In the rows, zero is written as 128.
Each row has a class, written as a number after it.
[133 101 131  97 128 114 140 152 140 114 134 138 124 127 144 179 146 113
 143 152 148 127 104 135 105 137 126 132 174 113 114 148  99 131 134 102
 120 136 163] : 8
[155  78 135  38 116  82 178 126 145  84 150 114 112 170 129 116 124 132
 127 131 168 114  83 157 111  95 105 129 179 164  71 122 151  75 117 131
 117 104 105] : 3
[131 116 122 103 127 124 144 146 128 113 119 140 129 127 126 175 157 130
 135 147 152 127 111 120 104 143 123 138 184  98 112 140 122 114 143  95
 122 114 178] : 5
[122 118 143 124  99 176 146 120 142 164 129 111 123 170 121  72 168 139
  98  92 145 156 130  83 114 131  81 155 209  95 115 125 167 167 112 120
 146 101 124] : 0
[103 140 176 161 116 186 185  88  95 154  78 177 101 153 153 105 157 114
  85 122  72  74 156 121 128 123 130 151 152  82 187 138 133 214 212 122
 153 125 125] : 4
[127 120 133  85 136 124 148 156 122 118 118 158 132 131 123 187 164 124
 151 147 149 137 108 123 114 134 106 145 183 109 120 143  96 131 151 112
 129 135 174] : 7
[165 104 111 102 152 129 206 156 119 116 103 125  97 148 124  48 156 125
  81  79  80  97 196  97 145 121  98 163 155 143 105 147 174 153 186 210
 157 163  90] : 2
[136 122 122  98 127 125 142 150 132 113 116 142 134 128 130 182 157 127
 137 150 149 135 101 120 102 146 121 138 193  95 118 136 117 113 142  88
 121 109 181] : 5
[129 116 123  97 127 118 147 148 124 109 123 142 140 130 137 182 156 131
 139 153 141 130 100 123 107 144 120 139 194 100 118 137 115 118 140  96
 118 108 178] : 5
[124  99 131  99 131 128 142 155 138 116 131 132 130 130 141 184 149 112
 149 156 155 127  99 138 106 143 122 135 181 113 120 152  95 137 132 101
 124 130 164] : 8
[125 144 184 119 164 133  94 179  76 152 151 132 214 125 126 237 142  99
 126 153  98 175 147 177 144 138 119 151 197 113 137 138 108  97 111 107
 127 153 145] : 4
[124 116 135  92 127 118 142 178 119 105 125 142 125 132 131 163 146 132
 137 144 152 133 101 122 121 127 113 149 194 116 115 150 112 129 146 105
 129 142 167] : 9
[132  93 140 101 128 113 139 149 135 113 116 141 132 127 128 174 171 127
 133 151 167 133 110 161  96 124 118 137 160 115 111 156 110 123 132  99
 104 130 175] : 3
[122  77 180 111 103 152 155  90 118 123 147 115 122 165 105 131 184 133
 148 161 155 205  49 164 116 132 105 168 178 108 142 155 158 152  88  95
 128  90 121] : 4
[124 131 122  97 116 124 144 177 126 117 111 155 151 137 146 171 181 134
 145 140 150 138 129 133  99 137 106 142 190 119 123 132 102 143 131 103
 119 111 176] : 0
[130 108 121 102 166 109 154 169 145 134 103 132 146 144  98  91 146 177
  96 118 121 169 175  86 104 142  72 131 182 113 116 178 118 185 191 150
 134  91 173] : 6
[137 122 126  92 137 112 136 168 146 100 107 149 133 127 128 180 157 139
 138 139 155 135 124 136  99 132 129 148 183 106 121 146 113 122 143 117
 119 120 169] : 6
[139 125 142  91 138 108 135 165 143 105 110 151 130 127 130 172 155 143
 127 135 149 135 133 141  97 130 126 150 178 110 120 148 119 122 143 118
 124 127 160] : 6
[165 110 157 110  93 137 169 158 162 143 126 157 142 148 129  72 203 138
 102 129 151 134 120  81  93 128  92 186 159 133  71 122 131 183 174  58
 128 137 141] : 0
[117  92 152 125 140 178 159 124 113 185 146 150 146 196 106 167 110 111
 101 115 142 100 174 165 137  95 122 142 157 130 107 143 140 138 167  83
 128 107 131] : 3
[121 117 137  99 125 117 148 173 121 107 117 148 127 127 134 157 150 133
 138 145 148 127  98 120 125 128 117 144 184 110 123 150 111 134 145 108
 127 143 175] : 9
[145 123 145  91 139 110 134 174 141 103 105 153 134 126 133 173 153 138
 128 144 152 131 138 143  99 129 126 150 173 105 123 147 120 111 139 112
 127 125 164] : 6
[ 97 114 144 154 118 151 114 152 138 162 189 134 137 133 127 143  59 130
 145 135 103 144 136  57 174 143 102 159 178  98 127  99 126 126 136  53
 196 133 149] : 8
[133 118 135  89 131 116 150 161 130  94 109 148 130 123 133 187 182 117
 143 141 143 128 110 135  94 138 123 157 175 106 114 136 120 125 141 109
 131 139 171] : 2
[132 115 130  85 135 124 148 156 130 120 121 150 121 130 119 184 166 127
 141 147 161 139 109 129 111 133 105 150 183 114 119 141 108 123 142 113
 130 137 168] : 7
[138 125 145  89 136 104 133 170 143 110 115 149 133 126 129 168 156 148
 127 140 150 134 135 138  95 130 121 154 183 103 121 149 118 121 135 121
 124 127 168] : 6
[128 120 137  94 134 113 149 156 129 100 111 147 129 121 136 186 176 124
 144 143 142 125 110 136  96 138 121 151 169 107 121 135 118 129 130 118
 131 138 169] : 2
[175 148 156  66 178 153 111 229  55 163 140 125 136 158 108 147 102 118
 141 134  85 107 190 151 131 122 105 180 172 120  71 154 131 107 108 110
 152 155 117] : 2
[141 113 139  99 125 128 137 158 129 104 101 144 142 123 125 194 165 127
 127 152 153 142 118 136 112 134 117 145 185 104 120 150 110 126 135 101
 136 135 169] : 4
[142 108 104 161 176 134 172  89 120 142 130 125 160 160  90 134  82  92
 108 134 130 107 121 127 169 101 157 113 129 118 146 117 112 124 165 106
  98 162 103] : 1
[127 106 137 102 130 118 138 150 137 122 133 141 120 127 147 178 152 108
 144 148 145 134 107 140  97 138 127 131 175 104 118 152 100 138 130 100
 118 134 173] : 8
[123 116 133  86 144 126 144 155 133 108 122 152 133 127 134 177 148 122
 125 143 147 160 109 145  99 129 131 138 194 115 109 165 101 117 152 103
 137 123 171] : 1
[174  96 172  69 133 108 161 156 108 129 126 110 104 121 103  53 188 136
 141 158 112 155  88 132 134 127 101 215 181 112  91 146 174 112 106 135
 123 183  99] : 2
[160  51  63 122 110 109 151 134 137  98 111 113 120 127 113   6 132 142
 128 109 137 108 214  83 152  93 100  87 130 133  86 134 126 164 185 196
 127 121 128] : 3
[130 120 123  92 130 115 142 157 124 119 121 139 141 125 134 173 157 139
 129 153 148 128 121 119 107 143 111 140 192 106 109 145 122 106 139 109
 118 106 180] : 5
[115 117 182  54 152 150 131 144 108 203 109 110  93 164 121 126 146 100
  89 131 107 147 162 133  91 112 114 117 208 117  67 215 136 152 126 130
  92 115 135] : 8
[117 116 120  93 146 120 145 151 135 112 127 143 140 123 132 172 144 123
 127 144 146 152 111 134 105 129 126 139 192 112 113 156  99 120 145 109
 129 123 176] : 1
[131 143 117  36 125 157 118 170 134 124 120 165 109 157 126 165 136 158
 157 102 181 159 167 170 112 132 100 159 200 144  86 152 167  44 162 144
 157  51 160] : 6
[110  95  95  88 120 126 163 123 143  78 115 105  84 117 190  96 177 103
 124 120 138 159  93 110 112 148  81 139 219 139 112 128 158 108 157 188
 131  91 134] : 8
[125  99 136 104 138 118 139 152 126 112 110 135 131 125 134 181 170 122
 138 151 162 133 112 160 101 128 113 139 156 119 112 162 109 119 129 104
  98 134 175] : 3
[ 73 147 198  84 120 227 116 115  81 233 140 126  79 155 127 103 143 149
 151 121 128 122 161 171 122 126 102 154 182 118 129 160 150 169 100 167
 161 105 122] : 7
[131 126 134  85 133 122 141 164 129 105 110 150 130 122 129 193 176 125
 145 137 142 125 121 134  96 138 122 155 175 110 114 140 114 125 137 112
 132 140 170] : 2
[136 171  68 120 121 218 160 119  97 216  93 116  81 167 126  67 167 159
 113  88 133 103 147 114 125 138  68 210 222  90 141 138 158 181 126 139
  99 138 144] : 0
[101  81 122 152 138  89 155 132 140  82 113  87  77 126  86  86 161 148
  74 158 218 181  94  77 123 134  96  86 142 168  93 176 148 109 150 142
  87 150 144] : 9
[133 110 107  99 150 142 154 162 115  80 116 112 116 123 131  92 155 102
 116 137 149 149  87 131 141 138 118 150 188 141  95 136 166  53 161 173
 138  92 108] : 1
[134 116 138  85 136 119 136 169 143 109 108 150 136 130 129 176 163 139
 137 137 153 138 127 147  97 129 127 149 194 103 117 151 117 126 137 123
 124 118 171] : 6
[125 122 133  88 128 115 142 177 116 104 119 144 131 126 137 167 156 128
 138 147 140 126 101 123 118 130 113 158 182 116 117 153 107 139 150  99
 119 141 171] : 9
[102  86 156 127 101 118 167 152 117 110 186 144 138 154 119  93 132 188
 114 128 186 136  74 129 140 138  96 158 211 109 119 125 140 130 131 128
 180 153 166] : 9
[102 127  89 138 116 216 110 111 100 131 108 104 194 141 160 146  92  71
 197 127 121  87 102  83 177 143 138  87 150  97 125  79 112 119 103 118
 127  59 139] : 5
[130 125 130  90 127 116 143 177 115 104 122 147 131 133 130 169 149 133
 139 145 147 127  98 127 118 129 116 149 187 118 121 152 103 134 149  99
 118 143 169] : 9
[133 120 132  89 135 107 135 169 143  96 113 150 131 124 128 174 155 144
 137 136 151 143 134 142 103 132 126 150 185 107 125 146 119 115 142 123
 128 126 168] : 6
[197 132 214  77 142 139  83 134 132 152 156 116 107 134 114 141 155 106
 165 132 140 164  47 208  58 149 149 163 114  93  94 154 126 151  88  57
 132 161 104] : 8
[ 91 100 112 130 158  54 135 115 112 115 192 135 110 132 136 170  96 162
 157 120 168 186 193 145 124 121  83 111 176 114 114 111 167  42 116 148
 152 119 200] : 5
[115 114 129  92 143 120 142 147 137 105 129 140 133 122 126 174 142 122
 125 143 151 159 106 143 101 131 135 135 191 113 113 158 102 115 146 100
 136 129 171] : 1
[139 138  83 119 141 139 154 162  86 141 106 160 144 170 167 157 136 109
 169  93  42 140 181 149 127 116 119 128 163  82 177 137 109 216 116 139
 133  82 159] : 0
[153 175  74 158 158 182 115 182 112 194 145 124  87 115 143  67 107 110
 167  68  73 102 252  93 177 148  91 162  67 155 123 132 176 103 166 212
 145 103 114] : 8
[133 114 122  94 125 123 145 150 126 115 119 143 135 128 132 180 156 129
 137 149 145 128 111 125 109 140 125 142 194  97 112 140 120 113 137  96
 125 115 178] : 5
[159 150 110 153 140 179 113  62 101 139 184 139 122 175 150 215  93  75
 156  79 144 153 108 212  82 133 154 129 195  71 181  95  72 173 137  32
 126 221 150] : 8
[128 155  98  53 131  70 133 126 106 138 172 154 180 153 123 221 147  92
  64  96  88 130 248 123 101 111  81 177 174 105 133 143 127 104 168  95
  96 108 172] : 7
[126 125 124  96 118 115 143 180 130 114 117 151 150 138 137 181 182 144
 144 141 153 144 119 130 101 137 106 147 192 120 116 138 103 143 126 102
 119 115 174] : 0
[127 123  59  95 144 106 141 138 124 117 124 121 177 123 112 177 169  77
 111 141 144 164 168 128 133 135  85 139 148 130 141 127 136  76 152 126
  80  83 178] : 7
[127 119 127  97 130 111 146 169 115 103 120 141 136 129 131 165 155 127
 131 145 150 125 101 132 119 130 115 149 175 118 124 153 109 131 146 104
 112 146 169] : 9
[130 122 139  90 131 117 149 160 130 105 113 148 121 123 129 182 176 128
 135 136 141 128 124 134  99 137 121 158 169 110 116 144 125 125 134 116
 136 145 165] : 2
[112 105 142 148 133  85 143  88 165  75 188 124 115 161 147 177  78 178
  42  88 184 133 179 135  98 128  93 137 139 148 138 104 153 121 128 108
 189 152 114] : 6
[138 113 137  98 126 128 134 156 126 106 105 141 145 120 126 195 167 128
 132 155 157 140 115 145 108 136 114 149 186 102 122 145 108 126 130 102
 134 132 174] : 4
[120 112 128  87 146 107 142 153 140 113 125 143 128 118 125 166 149 127
 119 142 144 154 113 134 102 125 131 143 181 109  98 163 114 117 144 109
 130 122 172] : 1
[118 119 135  90 147 121 136 154 133 116 125 145 132 120 129 165 138 127
 125 141 146 151 115 140 108 129 135 133 178 118 102 160 109 112 144 114
 138 126 165] : 1
[133 112 130  61 103 180 165 187 123 159 120 132 144 139 112  68 177 100
 145 130 138 130 103 127 156 122 113 185 213 129  89 134 168  96 169 126
 123 104 146] : 9
[127 126 131  87 128 112 143 174 117 109 119 145 123 128 136 167 153 132
 130 139 139 129 102 126 114 128 115 156 186 115 116 155 114 137 148 103
 120 145 171] : 9
[129 100 129  98 131 122 140 160 138 121 130 137 130 126 145 180 150 109
 142 154 149 122 113 140 106 138 124 134 175 114 113 151 100 133 131 107
 121 128 166] : 8
[116 118 128  88 142 119 140 155 134 110 125 145 132 118 130 167 150 127
 124 144 149 153 112 137 103 130 132 138 189 117 105 162 106 111 148 114
 132 124 171] : 1
[ 90 173 152 104 127 112 154 114 139 144 170 126  54 124 130 130 144 145
 106 101 127 145 153 143  88 142 100 171 143 161 132 107 187  92 145 122
 150 141 139] : 2
[103 124  51 111 136 113 138 169 105 119 126 113 108 111 178  69 126 153
 111  84 133  83 208  85 146 117  73 121 171 154  72 122 146 138 160 241
 133 122 163] : 9
[132 109 127  99 127 123 135 157 138 125 126 141 118 124 145 168 151 114
 142 150 144 124 114 130 101 138 123 131 172 109 112 152 101 138 139 107
 119 124 170] : 8
[147 119 141 109 149  81 167 141 123 131 165  89  91 176 107 136 149 153
  71 103  85 169 104 142  82 128 104 176 168 119 126 153 155 210  77  94
 126 147  96] : 0
